Below is a small trained network, with its code and all its weights. Each question gives an input and a class and asks what happens when units are switched off, that is, made to give their printed mean instead of their output.

import numpy as np


def w(rows, s, z=0):
    codes = np.array(rows[::2]) - 128.0
    scale = np.full(codes.shape[1], s)
    scale[-1] = z or s
    return codes * scale


def norm(h):
    return h / np.sqrt((h * h).mean(-1, keepdims=True) + 1e-5)


def f(y):
    return np.maximum(y, 0)


def log_softmax(a):
    a = a - a.max(-1, keepdims=True)
    return a - np.log(np.exp(a).sum(-1, keepdims=True))


def net(x, mask):
    res = np.array(x, float).reshape(1, 6) / 4 @ E
    u = 0
    for l in range(2):
        y = f(norm(res) @ A[l][:, :-1].T + A[l][:, -1])
        res = res + np.where(mask[u : u + 12], y, B[l][:, -1]) @ B[l][:, :-1]
        u += 12
    return log_softmax(norm(res)[-1] @ U[:, :-1].T + U[:, -1])


A, B = {}, {}
E = w([
[128,126,132,126,130,122,128,135,131,128],'x0',
[213,219,184,174,106,95,130,137,100,179],'x1',
[94,158,137,254,82,179,14,85,224,65],'x2',
[155,40,70,220,149,69,131,139,133,218],'x3',
[74,151,167,186,173,68,169,76,108,102],'x4',
[76,200,50,122,80,60,116,139,117,149],'x5',
],0.00053)
A[0] = w([
[173,69,187,145,143,149,144,140,151,101,35],'L0N0',
[65,63,102,88,97,166,87,91,150,90,84],'L0N1',
[227,86,69,73,60,195,120,182,104,163,68],'L0N2',
[195,120,65,131,40,205,60,135,166,135,123],'L0N3',
[209,175,186,141,97,126,88,121,118,179,62],'L0N4',
[89,188,150,160,127,198,70,122,165,79,195],'L0N5',
[180,165,170,140,111,105,107,107,114,171,34],'L0N6',
[79,129,172,232,183,67,223,6,66,79,91],'L0N7',
[76,61,98,99,119,133,117,80,129,119,35],'L0N8',
[86,158,67,123,46,58,133,172,151,120,34],'L0N9',
[192,53,212,160,188,188,141,131,166,106,150],'L0N10',
[170,83,88,169,154,84,121,119,153,159,4],'L0N11',
],0.0017,0.002)
B[0] = w([
[144,212,72,128,216,222,67,41,28,211,137],'L0N0',
[149,185,116,191,150,141,164,154,129,125,175],'L0N1',
[42,153,190,138,193,60,101,143,172,150,173],'L0N2',
[83,144,185,129,166,70,114,131,160,145,199],'L0N3',
[98,140,63,162,165,161,162,152,147,92,153],'L0N4',
[151,89,130,111,112,102,153,120,116,136,251],'L0N5',
[153,198,71,211,169,156,222,224,132,67,134],'L0N6',
[98,153,153,79,153,125,51,189,192,173,203],'L0N7',
[113,176,61,193,175,182,218,223,161,63,138],'L0N8',
[110,178,95,133,219,237,70,40,46,199,149],'L0N9',
[104,165,74,123,123,118,116,106,105,142,213],'L0N10',
[41,51,128,182,29,147,155,202,57,254,135],'L0N11',
],0.0028,0.002)
A[1] = w([
[173,104,169,28,138,102,223,156,68,135,72],'L1N0',
[119,189,61,112,114,130,74,14,41,159,56],'L1N1',
[247,199,133,185,109,138,172,187,98,112,34],'L1N2',
[211,240,173,193,131,74,126,179,127,191,195],'L1N3',
[155,172,157,42,40,151,188,73,75,7,9],'L1N4',
[62,77,82,136,175,74,149,193,108,228,185],'L1N5',
[173,89,121,189,19,117,76,53,177,79,33],'L1N6',
[65,49,105,216,32,117,165,117,47,174,96],'L1N7',
[101,68,32,114,158,175,193,168,145,34,43],'L1N8',
[198,65,192,137,229,233,119,23,88,149,81],'L1N9',
[71,238,186,68,152,118,101,128,151,54,160],'L1N10',
[88,184,157,215,157,140,20,98,219,139,214],'L1N11',
],0.0018,0.0015)
B[1] = w([
[149,114,119,129,76,66,151,62,106,50,164],'L1N0',
[103,159,78,74,201,240,74,50,55,184,151],'L1N1',
[42,163,45,207,204,168,224,200,195,36,138],'L1N2',
[80,81,91,125,138,178,127,119,153,84,209],'L1N3',
[203,42,176,235,81,207,49,148,183,229,147],'L1N4',
[159,155,163,143,91,157,111,102,138,83,237],'L1N5',
[183,102,125,41,107,66,244,62,14,75,143],'L1N6',
[199,104,192,156,94,236,73,148,165,165,143],'L1N7',
[116,233,99,239,167,146,197,205,169,82,147],'L1N8',
[33,246,6,100,63,163,48,91,75,205,143],'L1N9',
[151,82,114,194,125,123,102,145,146,184,220],'L1N10',
[152,129,136,54,128,102,182,140,77,118,252],'L1N11',
],0.0025,0.0033)
U = w([
[34,241,6,238,241,215,253,251,213,6,181],'0',
[51,252,6,14,165,249,6,2,3,251,118],'1',
[247,29,183,9,10,5,248,12,25,6,3],'2',
[9,155,253,8,232,6,9,244,253,211,67],'3',
[237,9,218,252,12,251,24,176,210,249,59],'4',
],0.0044,0.00057)

Each question gives the input, the list of numbers given to net, and the class t.
The units are the neurons (one row each of A and B). Each row of codes is followed by its name. A weight is (code - 128) times the scale printed after its matrix; where a second scale follows, it is the last column's (A, B and U).
mask holds one flag per neuron, layer by layer. A switched-off neuron (its flag False) gives its mean, the last column of its row in B, instead of its output. The means were averaged over made-up inputs and are rounded, as every weight is.
A unit's drop is (log p(t) with every unit on - log p(t) with that unit switched off) / (log p(t) with every unit on - log p(t) with every unit switched off).
The circuit of an input: a set's keep is (log p(t) with only the set's units on - log p(t) with every unit switched off) / (log p(t) with every unit on - log p(t) with every unit switched off). Starting from the 12 units with the biggest drops (on a tie, the unit counted first), units are removed one at a time, each time the one whose removal leaves the highest keep (on an exact tie, the one counted first), for as long as the keep stays at least 0.8.
circuit, biggest first: the units of the circuit, biggest drop first
k most important neurons: the k neurons with the biggest drops, biggest first
k most important neurons of layer l: the k neurons of layer l with the biggest drops, biggest first
input [4,-1,1,-6,-6,0], class 3: circuit, biggest first : [L0N3; L0N2]
input [-2,-6,6,4,-3,-2], class 0: 3 most important neurons of layer 0 : [L0N8; L0N1; L0N10]
input [2,-3,-2,-6,7,-3], class 3: most important neuron : [L0N7]
input [5,-1,8,1,4,-7], class 2: 3 most important neurons of layer 1 : [L1N11; L1N6; L1N1]
input [-1,8,4,-6,3,0], class 0: circuit, biggest first : [L1N2; L0N6]
input [0,-2,-6,4,0,5], class 2: 2 most important neurons of layer 0 : [L0N10; L0N0]
input [-2,8,-8,-7,-2,-7], class 0: 3 most important neurons of layer 0 : [L0N5; L0N4; L0N3]
input [2,7,4,-6,-8,-4], class 3: circuit, biggest first : [L0N3; L0N2]
input [6,0,7,6,0,-5], class 2: circuit, biggest first : [L1N6; L1N11]
input [6,-7,2,-8,3,1], class 4: circuit, biggest first : [L1N4; L0N5; L1N10]
input [5,6,0,-5,-7,-8], class 1: 2 most important neurons : [L0N0; L1N9]
input [2,-8,-6,6,4,-3], class 0: circuit, biggest first : [L1N8; L0N8]
input [-4,-6,0,-3,-5,6], class 0: circuit, biggest first : [L0N8; L1N8]
input [0,6,-5,-3,1,-7], class 1: circuit, biggest first : [L1N9]
input [6,-3,3,8,8,8], class 1: circuit, biggest first : [L0N9; L1N1]
input [2,-1,4,7,-8,-1], class 3: circuit, biggest first : [L0N3; L0N2]
input [-7,-5,-6,4,-4,5], class 2: 3 most important neurons : [L0N10; L0N7; L1N5]
input [0,-6,8,3,7,7], class 2: 3 most important neurons : [L1N11; L0N10; L0N5]
input [8,-6,-5,-1,5,5], class 0: 2 most important neurons of layer 1 : [L1N11; L1N8]
input [-5,3,-3,-6,-8,-4], class 3: circuit, biggest first : [L0N2]
input [2,-4,1,6,1,4], class 4: 2 most important neurons : [L1N7; L0N11]
input [-5,-2,0,-8,6,7], class 4: 3 most important neurons : [L1N4; L1N10; L0N10]
input [-7,-3,-1,0,-1,-3], class 0: 3 most important neurons : [L0N8; L0N9; L0N1]
input [8,-5,-5,-4,-1,1], class 0: 2 most important neurons of layer 0 : [L0N5; L0N3]
input [8,5,-8,6,-8,-3], class 2: 4 most important neurons : [L1N0; L0N7; L1N10; L1N5]
input [0,6,7,0,-8,-8], class 1: circuit, biggest first : [L0N0; L1N9]
input [-1,4,5,3,2,1], class 2: circuit, biggest first : [L1N11]
input [1,3,8,2,-6,-7], class 2: 2 most important neurons of layer 1 : [L1N11; L1N6]
input [-8,5,3,4,-7,1], class 3: 2 most important neurons : [L0N3; L0N2]
input [3,4,2,-5,2,3], class 4: 2 most important neurons : [L1N4; L0N1]
